Below are the code and all the weights of a small trained network. Each question names an input and a class and asks about switching units off, where a switched-off unit gives its printed mean instead of its output.

import numpy as np


def w(rows, s, z=0):
    codes = np.array(rows[::2]) - 128.0
    scale = np.full(codes.shape[1], s)
    scale[-1] = z or s
    return codes * scale


def f(y):
    return y / 2 * (1 + np.tanh(0.7978845608 * (y + 0.044715 * y**3)))


def log_softmax(a):
    a = a - a.max(-1, keepdims=True)
    return a - np.log(np.exp(a).sum(-1, keepdims=True))


def net(x, mask):
    res = np.array(x, float).reshape(1, 2) / 4 @ E
    y = f(res @ A[0][:, :-1].T + A[0][:, -1])
    res = res + np.where(mask, y, B[0][:, -1]) @ B[0][:, :-1]
    return log_softmax(res[-1] @ U[:, :-1].T + U[:, -1])


A, B = {}, {}
E = w([
[190,16,171,79,188],'x0',
[101,116,58,251,182],'x1',
],0.015)
A[0] = w([
[217,55,128,121,114,167],'N0',
[77,208,145,123,44,182],'N1',
[163,104,143,71,180,135],'N2',
[99,140,79,132,39,105],'N3',
[254,60,151,70,96,183],'N4',
[25,145,69,192,161,146],'N5',
[147,125,178,26,121,250],'N6',
[88,94,95,167,202,161],'N7',
[137,59,95,187,185,255],'N8',
[182,106,190,69,58,161],'N9',
[66,170,101,243,105,144],'N10',
[110,183,79,110,51,188],'N11',
],0.015,0.005)
B[0] = w([
[136,85,109,102,210,188],'N0',
[75,181,153,69,185,229],'N1',
[126,87,69,83,147,179],'N2',
[79,208,119,135,179,184],'N3',
[174,35,34,94,122,218],'N4',
[155,144,173,176,77,239],'N5',
[148,61,114,54,64,219],'N6',
[166,111,109,252,150,201],'N7',
[193,67,150,165,158,221],'N8',
[166,65,100,127,45,209],'N9',
[115,114,166,138,56,252],'N10',
[72,205,188,111,164,209],'N11',
],0.014,0.023)
U = w([
[179,121,191,162,197,190],'0',
[209,91,107,47,24,187],'1',
[47,204,214,80,133,173],'2',
[127,209,168,193,80,68],'3',
[160,102,65,138,245,147],'4',
[93,155,105,140,172,1],'5',
[186,112,157,207,41,70],'6',
[146,162,86,134,148,5],'7',
],0.012,0.0032)

Each question gives the input, the list of numbers given to net, and the class t.
The units are the neurons (one row each of A and B). Each row of codes is followed by its name. A weight is (code - 128) times the scale printed after its matrix; where a second scale follows, it is the last column's (A, B and U).
mask holds one flag per neuron, in row order. A switched-off neuron (its flag False) gives its mean, the last column of its row in B, instead of its output. The means were averaged over made-up inputs and are rounded, as every weight is.
A unit's drop is (log p(t) with every unit on - log p(t) with that unit switched off) / (log p(t) with every unit on - log p(t) with every unit switched off).
The circuit of an input: a set's keep is (log p(t) with only the set's units on - log p(t) with every unit switched off) / (log p(t) with every unit on - log p(t) with every unit switched off). Starting from all 12 units, units are removed one at a time, each time the one whose removal leaves the highest keep (on an exact tie, the one counted first), for as long as the keep stays at least 0.8.
units of the circuit, in order: the units of the circuit, biggest drop first
top k neurons: the k neurons with the biggest drops, biggest first
drop when u is switched off: that unit's drop, to one decimal
input [7,1], class 4: units of the circuit, in order -> (N0)
input [-1,1], class 3: units of the circuit, in order -> (N4, N6)
input [5,1], class 4: top 2 neurons -> (N10, N0)
input [3,6], class 6: top 2 neurons -> (N1, N11)
input [-4,5], class 3: top 2 neurons -> (N4, N9)
input [2,2], class 4: top 2 neurons -> (N10, N5)
input [1,2], class 6: top 2 neurons -> (N1, N11)
input [-7,5], class 3: drop when N5 is switched off -> 0.7
input [-4,2], class 2: drop when N9 is switched off -> 0.1
input [-6,8], class 3: drop when N3 is switched off -> 0.5
